Below are the code and all the weights of a small trained network. Each question names an input and a class and asks about switching units off, where a switched-off unit gives its printed mean instead of its output.

import numpy as np


def w(rows, s, z=0):
    codes = np.array(rows[::2]) - 128.0
    scale = np.full(codes.shape[1], s)
    scale[-1] = z or s
    return codes * scale


def f(y):
    return np.maximum(y, 0)


def log_softmax(a):
    a = a - a.max(-1, keepdims=True)
    return a - np.log(np.exp(a).sum(-1, keepdims=True))


def net(x, mask):
    res = np.array(x, float).reshape(1, 5) / 4 @ E
    y = f(res @ A[0][:, :-1].T + A[0][:, -1])
    res = res + np.where(mask, y, B[0][:, -1]) @ B[0][:, :-1]
    return log_softmax(res[-1] @ U[:, :-1].T + U[:, -1])


A, B = {}, {}
E = w([
[146,236,41,98],'x0',
[252,66,106,88],'x1',
[123,124,122,123],'x2',
[106,162,207,27],'x3',
[127,126,128,126],'x4',
],0.011)
A[0] = w([
[102,138,195,70,104],'N1',
[69,154,107,138,75],'N2',
[59,174,103,152,82],'N3',
[121,178,137,54,128],'N4',
[80,185,231,181,98],'N5',
[127,123,51,167,173],'N6',
[118,183,59,92,2],'N7',
[107,101,46,198,138],'N8',
[88,62,155,139,107],'N9',
[164,118,106,103,50],'N10',
[244,103,111,82,111],'N11',
[92,155,154,69,80],'N12',
[148,235,120,134,68],'N13',
[145,187,186,72,42],'N14',
[142,245,41,93,56],'N15',
[137,174,186,9,99],'N16',
[152,114,7,178,229],'N17',
[87,97,135,142,190],'N18',
],0.013,0.0027)
B[0] = w([
[117,129,144,175,210],'N1',
[129,179,61,83,171],'N2',
[164,172,57,72,187],'N3',
[124,137,145,184,204],'N4',
[133,117,93,79,217],'N5',
[116,169,129,149,184],'N6',
[151,8,227,97,189],'N7',
[105,144,125,197,193],'N8',
[155,56,154,114,191],'N9',
[137,123,75,133,163],'N10',
[114,152,66,69,241],'N11',
[117,160,115,148,192],'N12',
[136,94,167,93,195],'N13',
[93,157,112,146,200],'N14',
[141,86,182,120,243],'N15',
[104,193,126,188,246],'N16',
[102,164,157,141,227],'N17',
[146,100,142,96,170],'N18',
],0.012,0.013)
U = w([
[91,164,115,254,102],'0',
[137,32,207,67,255],'1',
[124,154,9,10,10],'2',
],0.012,0.0038)

Each question gives the input, the list of numbers given to net, and the class t.
The units are the neurons (one row each of A and B). Each row of codes is followed by its name. A weight is (code - 128) times the scale printed after its matrix; where a second scale follows, it is the last column's (A, B and U).
mask holds one flag per neuron, in row order. A switched-off neuron (its flag False) gives its mean, the last column of its row in B, instead of its output. The means were averaged over made-up inputs and are rounded, as every weight is.
A unit's drop is (log p(t) with every unit on - log p(t) with that unit switched off) / (log p(t) with every unit on - log p(t) with every unit switched off).
The circuit of an input: a set's keep is (log p(t) with only the set's units on - log p(t) with every unit switched off) / (log p(t) with every unit on - log p(t) with every unit switched off). Starting from the 12 units with the biggest drops (on a tie, the unit counted first), units are removed one at a time, each time the one whose removal leaves the highest keep (on an exact tie, the one counted first), for as long as the keep stays at least 0.8.
units of the circuit, in order: the units of the circuit, biggest drop first
top k neurons: the k neurons with the biggest drops, biggest first
drop when u is switched off: that unit's drop, to one decimal
input [-2,7,-8,-4,5], class 2: units of the circuit, in order -> (N11)
input [-6,-7,-7,7,-7], class 0: top 2 neurons -> (N1 N11)
input [4,-8,0,-2,-8], class 2: top 2 neurons -> (N3 N2)
input [8,-5,3,8,0], class 0: top 4 neurons -> (N16 N4 N14 N12)
input [8,-4,-2,4,1], class 1: top 2 neurons -> (N7 N15)
input [8,-7,0,5,8], class 1: top 4 neurons -> (N7 N15 N13 N11)
input [-6,-7,5,-3,-3], class 2: units of the circuit, in order -> (N3 N5)
input [7,3,-7,-5,8], class 1: top 2 neurons -> (N7 N15)
input [-6,1,-5,6,-2], class 0: top 4 neurons -> (N16 N7 N15 N1)
input [5,-7,2,3,1], class 2: top 3 neurons -> (N3 N2 N5)
input [4,-6,0,-2,4], class 2: top 2 neurons -> (N3 N2)
input [5,-5,3,6,-1], class 0: top 2 neurons -> (N16 N4)
input [-8,-2,4,8,-6], class 0: top 3 neurons -> (N16 N1 N7)
input [7,-5,5,3,0], class 1: units of the circuit, in order -> (N7)
input [4,0,3,3,4], class 1: drop when N6 is switched off -> 0.1
input [0,1,-6,2,-4], class 0: drop when N7 is switched off -> 0.3
input [8,5,3,-8,-4], class 0: drop when N9 is switched off -> 0.7
